Here is a tiny trained network, its code and every weight. The questions are about switching its units off for an input and a target symbol, where a switched-off unit gives its printed mean instead of its output.

import numpy as np


def w(rows, s, z=0):
    codes = np.array(rows[::2]) - 128.0
    scale = np.full(codes.shape[1], s)
    scale[-1] = z or s
    return codes * scale


def f(y):
    return np.maximum(y, 0)


def softmax(a):
    e = np.exp(a - a.max(-1, keepdims=True))
    return e / e.sum(-1, keepdims=True)


def log_softmax(a):
    a = a - a.max(-1, keepdims=True)
    return a - np.log(np.exp(a).sum(-1, keepdims=True))


def net(x, mask):
    ids = ['βγδεζηλσ'.index(c) for c in x.split()]
    T = len(ids)
    res = E[ids] + P[:T]
    r = res
    for j in range(2):
        rows = slice(3 * j, 3 * j + 3)
        q, k, v = (r @ M[0][rows].T for M in (Q, K, V))
        z = softmax(np.where(np.tri(T) > 0, q @ k.T / 3**0.5, -1e9)) @ v
        o = O[0][rows]
        res = res + np.where(mask[j], z, o[:, -1]) @ o[:, :-1]
    y = f(res @ A[0][:, :-1].T + A[0][:, -1])
    res = res + np.where(mask[2:14], y, B[0][:, -1]) @ B[0][:, :-1]
    return log_softmax(res[-1] @ U[:, :-1].T + U[:, -1])


Q, K, V, O, A, B = {}, {}, {}, {}, {}, {}
E = w([
[189,26,75],'β',
[40,113,124],'γ',
[253,74,49],'δ',
[83,156,109],'ε',
[141,238,106],'ζ',
[189,107,80],'η',
[212,115,69],'λ',
[154,141,95],'σ',
],0.0041)
P = w([
[126,153,37],'0',
[87,102,95],'1',
[70,72,122],'2',
[155,149,131],'3',
[79,98,89],'4',
[122,147,195],'5',
[160,141,126],'6',
[70,80,107],'7',
[179,245,186],'8',
[154,131,133],'9',
[77,66,103],'10',
],0.012)
Q[0] = w([
[84,82,92],'H1',
[109,165,4],'H1',
[69,86,59],'H1',
[107,51,150],'H2',
[136,143,126],'H2',
[82,100,166],'H2',
],0.026)
K[0] = w([
[103,122,69],'H1',
[190,251,53],'H1',
[111,154,44],'H1',
[117,46,115],'H2',
[130,144,139],'H2',
[78,119,62],'H2',
],0.024)
V[0] = w([
[235,51,94],'H1',
[245,186,166],'H1',
[117,248,170],'H1',
[166,174,146],'H2',
[198,146,201],'H2',
[76,201,141],'H2',
],0.013)
O[0] = w([
[179,46,245,189],'H1',
[203,217,229,62],'H1',
[169,245,66,63],'H1',
[83,50,155,75],'H2',
[68,41,85,3],'H2',
[177,65,144,97],'H2',
],0.011,0.0039)
A[0] = w([
[243,44,100,109],'N1',
[86,10,133,145],'N2',
[137,198,187,98],'N3',
[149,163,147,254],'N4',
[63,27,71,42],'N5',
[71,58,84,215],'N6',
[97,99,105,255],'N7',
[44,158,227,64],'N8',
[135,93,170,30],'N9',
[159,218,147,10],'N10',
[61,44,80,72],'N11',
[85,107,73,80],'N12',
],0.012,0.0041)
B[0] = w([
[58,22,147,215],'N1',
[151,189,2,255],'N2',
[188,72,76,163],'N3',
[178,199,172,211],'N4',
[163,85,236,188],'N5',
[51,142,39,230],'N6',
[122,227,130,218],'N7',
[82,1,129,166],'N8',
[134,96,213,168],'N9',
[153,9,80,159],'N10',
[139,74,227,186],'N11',
[58,126,171,163],'N12',
],0.026,0.006)
U = w([
[61,60,26,74],'β',
[54,136,246,150],'γ',
[123,28,217,26],'δ',
[124,254,67,109],'ε',
[226,108,86,82],'ζ',
[156,138,196,217],'η',
[155,93,213,154],'λ',
[187,212,178,251],'σ',
],0.004,0.0031)

Each question gives the input, a string of symbols that net reads in full, and the target symbol t.
The units are the heads (3 rows each of Q, K, V and O) and the neurons (one row each of A and B). Each row of codes is followed by its name. A weight is (code - 128) times the scale printed after its matrix; where a second scale follows, it is the last column's (O, A, B and U).
mask holds one flag per unit, heads first, then neurons. A switched-off unit (its flag False) gives its mean, the last column of its rows in O or B, instead of its output. The means were averaged over made-up inputs and are rounded, as every weight is.
A unit's drop is (log p(t) with every unit on - log p(t) with that unit switched off) / (log p(t) with every unit on - log p(t) with every unit switched off).
The circuit of an input: a set's keep is (log p(t) with only the set's units on - log p(t) with every unit switched off) / (log p(t) with every unit on - log p(t) with every unit switched off). Starting from the 12 units with the biggest drops (on a tie, the unit counted first), units are removed one at a time, each time the one whose removal leaves the highest keep (on an exact tie, the one counted first), for as long as the keep stays at least 0.8.
circuit, biggest first: the units of the circuit, biggest drop first
unit that matters most: the unit with the biggest drop
top k neurons: the k neurons with the biggest drops, biggest first
heads that matter: for each layer, one digit per head in row order, 1 if its drop is at least 0.15 and else 0, layers parted by /
input δ β δ β β, target δ: circuit, biggest first -> (H1, N1)
input β γ β δ β ζ β β ε, target ζ: circuit, biggest first -> (H1, N10, N4)
input δ ε δ β β β β γ β γ, target ε: heads that matter -> 10
input δ β β ε β ζ ζ λ η, target ζ: heads that matter -> 10
input σ ζ ε, target σ: heads that matter -> 01
input σ σ ζ, target σ: top neuron -> (N1)
input γ γ γ, target γ: circuit, biggest first -> (H1, N12, N5)
input δ γ γ γ ε, target δ: heads that matter -> 11
input δ ζ β β η β ζ γ γ η γ, target δ: top 2 neurons -> (N8, N9)
input σ β β γ γ λ σ σ, target σ: circuit, biggest first -> (H2, N1, N6)
input δ η σ, target δ: circuit, biggest first -> (H1, N8)
input ε β γ δ β, target ε: circuit, biggest first -> (H2, H1, N1)
input β γ η ε δ η γ ε ζ ε, target σ: circuit, biggest first -> (H1, N4)
input ε δ γ δ ε ζ δ β σ β, target β: unit that matters most -> H2
input β β ε ε ε β ζ, target ζ: circuit, biggest first -> (H1, N3)
input ε λ ε λ ζ λ γ β, target ε: top 2 neurons -> (N1, N5)
input β β β β β β δ ε λ, target β: circuit, biggest first -> (H2, N6)
input ζ ζ δ β ζ β λ γ ζ, target β: circuit, biggest first -> (H2, N6)
input β ε β β, target β: circuit, biggest first -> (H1, N2, N1)
input λ γ ζ β η λ, target ζ: circuit, biggest first -> (H1, N3, N10, N1)
input β γ λ η σ ε λ γ σ, target ε: circuit, biggest first -> (H1)
input ε η σ σ β β β β η, target β: top 2 neurons -> (N2, N1)
input γ β η, target γ: top 2 neurons -> (N11, N5)
input β δ β λ β β γ β ζ δ, target δ: top 3 neurons -> (N1, N2, N7)
input γ ε ζ σ β β β β λ β ζ, target γ: top 4 neurons -> (N2, N12, N11, N5)
input σ β σ ζ η γ ζ σ ε γ γ, target σ: top 2 neurons -> (N1, N6)
